Each row is followed by roughly how far along a hidden order it lies, from 0 to 9. A new part has a new order.
(in the rows, 128 means zero)
[157 152 134 175  98 154 126 137  92 176 115  92 129 107 105  85 108 127
 139 171 108 138 115 156 151  92 117 187 107 148  94 151 108 134 113 137
 123 129 175 112 108 137 164  80 153 109 149 171 135 156 136  93 109 129
 135 108 130 150  87 126 142 106 149  51  84 137 112 101] => 5
[159 112 220 115 191 115 115  88  69 127  88 104 142  55 107 107  85 128
 128 159 148 120  97 163 174 144  22 130 112  78 124 139 168 116  90 189
 170 114 152 101 102 151 151  89 114 128 144 108 156 224  96 119 123 211
 118 113 135 113 154 118 131 103 138  88  33 210 110 132] => 9
[134 110 138 111 170 127 188 118  82 117  91  85 132 123 126 122 117  61
  94 109 122 142 103 176 124 157  30 143 158  75 148 192 197  51 122 150
 114 131 111 140 126 110 130  93 167 144 165 142 150 134  91 190 129 141
 121 121 140 166  85 155 206 131  73  28 134 170 129 150] => 5
[120 133 153 135 109 151  93 112 144 173 191  87 166  88 110  72 119 125
 175 111 140 141  72 113 118  87 180 145 170  98 141 130 102 103 127 193
  83 164 168 155 138  99 129 117 133 122 139 184 117  99 229  74  92 138
 156 112 100 221 173 105 141  85 186 107 123 126 112 127] => 6
[191 120 126 138  89 184 107 134 179 163 149 127  86  99 127 105 148 144
 118 139 114 138  82 102 107  88 100 131 228 117  88 125 131  94 151 167
  69 145 117 205 235 141 136 135 141 120 126 149 156  82 165  93 120 115
 152  83 121 155  78 184  98  78 126 132 179 126 123 143] => 6
[152  98 152 160 100 136 129 126 141 113 153 122 146 129 110 125 123 137
 129 156 116 147  90  82 136 113  95 128 104 178 101 141 101 101  85 107
 105 103 163 108 119 158 181 103 104 147  98 149 133 125 118 138 104 137
 125 179 140 141 122 146 166 153 187  98 104 119 127  75] => 5
[142 115 132 145 113 106 105 135 136 139 123 102 126 137 145 103 126 129
 142 130 139 103 119 124 124 118 134 111 169 108 106 127 147 120 138 119
 100 124 126 125 118 128 107 130 110 126 121 111 127 146 128  99 118 109
 124 124 137 144 130 162 123 125 123 117  84 122 137 128] => 7
[119 137 129 114 138 127 117 110 126 102 107 179 103 151 105 159 116 121
 136 116 124 177 107 149 135 155 138 148  84 148 124 137 119 116 129 129
 132 120 140 146 174 111 156 141 142 135 121 133 136  67 133 153 132 165
 111 117 132 120 101  87 126 114 116 156 158 151 135  95] => 7
[138 146 150 134 147 137 118 103  90 160 112  95 159 152 169 124 117 108
 111 139 113 151 106 145  98 146 113 123 116 116 149 175 122 146 113 184
 140 190 120 185 171 121 142  97 162 120 132 120 133 176  99  89  96 134
 131  86 123 133 118 139 112  75 104  79  55 131 140 158] => 9
[128 169 139 114 123 133 104 118  74 218 128 126 161 110 151 101 102 100
  93  99 118 114 103 119 136 127 105 130 174 159 137 113 130 139 117  89
 165 148 116 120 184 130 164 113 150 114 125 162 150  99 116 171  98 105
 148  67 148 144 125 179 189 151  94  44 153 156 140 132] => 6
[153 118 183 134  99 178 121 133 203 190 126  97 160  38  95  51 152 121
 117  80 224 136  21 106  98  58 141 126 169  53 189 131 149  67 156 121
  76 136 239 125  67 129 138 128 161 165 158 211 255 144 226  46 139 131
 162 101 113 170 133 143 211 100 182  48 214 192 125 116] => 6
[120 127 127 131 125 126 118 126 130 127 127 130 128 125 126  97 128 126
 123 123 135 130 121 128 129 129 129 103 119 116 123 127 130 130 129 123
 129 129 122 128 126 130 130 119 115 130 127 128 123 126 151 125 122 134
 126 132 128 143 124 126 139 126 122 138 117 122 125 125] => 7
[174 119 107 163  97 104 116 147  83 109 135 119 107 112 120 113 131 172
 149 109 144  97 195  99 131 222 148  80 112 130 123 142 107 157 108 138
  98 111 181 120 107 184 173  91 110 211 135 143 141 116 152  96 100 163
 143 125 153 136 137 187 155 124 221  94  88  95 120 124] => 0
[135 135 157 119 140 155  83 105 155 153 114 104 120 144 134  64 125 100
 128 149 124 174  51 134  90 132 129 104 155 126 149 139 150 122 121 176
 145 169 143 146 181 117 139 125 114 118 132 134 145 207 170 106  86 149
 141 125 100 153 158 133 108  82 117 112  76 113 107 179] => 9
[137 134 124 123 100 170 146 130 170 168 115 112 127  91 132  87 139 128
 114 111 142 134  73  94 120  70 141 104 159 122  94 120 100  87 131 114
  85 134 118 141 101 112 156 164 142 114 126 142 172 117 161  93 150 103
 125  93 139 127  99 159 133 105 126 131 212 140 123 152] => 7
[123 127 150 126 149 129  85 120 121 124 131 117 120  77 146 126  91 121
 122 110 125 127 116  97 149 144 167 122 135 131 155 117 107 124  95 126
 134 106 133 132 101 130 126 132 106 121 136 128 142  97 166 102 130 160
 121 108 155 120 127 132 171 105 152 143 166 119 101 145] => 4
[135  84 160 116 122 112 100 129 148 124 145 114 144  71 130 175 116 113
 110 130 131 166  83 103 104 113 108 133 159 146 104 131 152  80 113  71
  83  92 150 100 119 141 131 130  93 167  94 112 114  90  99 126 120 105
 120 188 172 138 128 136 122 168 150 128  95 121 140 102] => 5
[137 113 113 126 143 114 127 124 137 108 115 111 141 153 112  97 138 108
 130 132 138 113 137 115 108  91 121  99 170  99 149 137 120 101 132 127
 126 114 137 114  92 157 116 119 127 153 162 121 129 143 110 134 106 128
 123 139 130 140 135 152 155 117 112 101 100 106 107 138] => 9
[153  99 187 147 141 117  56 130 153 174 117  54 126  84 131  66 125 124
 118 139 120 171  67 145 117  85 133 131 197  73 119 120 156  87 135  88
  71  78 201  85 108 147  99  98  82 135 151 116 129 187 167  79  91 103
 139 167 146 133 141 152 125 116 164  76  58 105 127 150] => 5
[140  86 145 134 140 113 124 105 160 106 125 115 176 132  99 110 131 110
 117 140 158 148 136  82 108  94  92 105 171 120 132 140 128  65  98 104
 103 110 152 115  88 154 129 124 128 186 127 124 118 145 112 155 116 122
 120 183 154 165 141 143 155 147 158 103 140 118 102 101] => 9
[138 113 138 123 107 112  94 126  77 149 107 101 101  99 144  90 103 135
 152 161 140 111 120 115 132 101 108 100 131 115  98 119 121 113 124 137
  97 129 121 132 114 128 128 122 110 130 123 108 144 137 107 144 141 122
 125 150 135 131 120 158 132 143 154 121  83 148 126 102] => 9
[192 144 152 166 114 136  43 101  97 255 135 134 135  92 139  34 103  82
 100 110  87  87  74 120 101 178  76 121 255 118  96 119 196 121 130 147
 165 170 117 158 255 146 152  93 125 131 153 169 147 164 177 134  54 104
 201  63 112 188 118 255 108 110  86  32  52 134 128 174] => 3
[160  87 121 141  70 143 238 104 143 172 171 101 185  71 107 128 147 132
 127 108 120 111 134  73 147  97  50  80 223 122  67 138 101  48  82 109
  69 132 138 133 140 200 254 128 110 120 117 183 176 186 174  84  92  98
 150 124 146 126  98 157 143 150 148  51 108 127 189  79] => 3
[136 137 120 152 120 102 103 118 110 142 171 141 131  86 123 109 103 120
 146  99 137 100 188 115 128 157 160 104 174 127 101 122 130 100 106 137
 137 128 134 146 112 136 140 137 108 116 132 138 125 108 184 106 117 145
 141 110 133 148 150 164 103 129 125 169 126 111 116 132] => 2
[177 119 137 151 124 122  64 176 115 130 126 176  79 120 136 116 135 177
 116 112 138 101 165  98 124 211 131 139 153 104 149 126 144 155 139 115
 100  94 125 144 137 151 120 102 128 212 136 133 128  84 119 100 148 159
 156  88 170 137  93 203 172 119 168 108 170 115 116 127] => 1
[125 143 129 131 129 132 129 148 102 163 109 129 131 136 160 171 142 109
  96 106 119 130  91 124 126 155  79 112 142 105 132 149 135  99 133 131
  74 144 100 146 114 111 107 126 156 137 114 125 142 127 139 113 149 108
 126 162 120 135 129 157 145 134 121  88 157 109 106 148] => 3
[190  95 127 177 115 134 116 169 161 101 152 158  74 134  99  82 107 112
 151 130  83 127  77 160 156 131 106 224 125 113 120 142 152 119 120 157
 138  88 156 142 157 117 173  75 107 146 117 145 159  77  94 161 101 190
 127 115 138 166  57 192 140 105 115  86 133 169 157 108] => 3
[128 137 153 142 144 137  89 100 146 117  88 164 103 163 106 108 108 117
 136 115 123 188  48 152 109 143 129 124  16 128 123 135 166  93 131 128
 132 124 150 129 129 113 147 135 116 130 130 129 139 155 173 127 120 148
 117 123 114 123 118 134 114 113 108 111 107 140 131 107] => 8
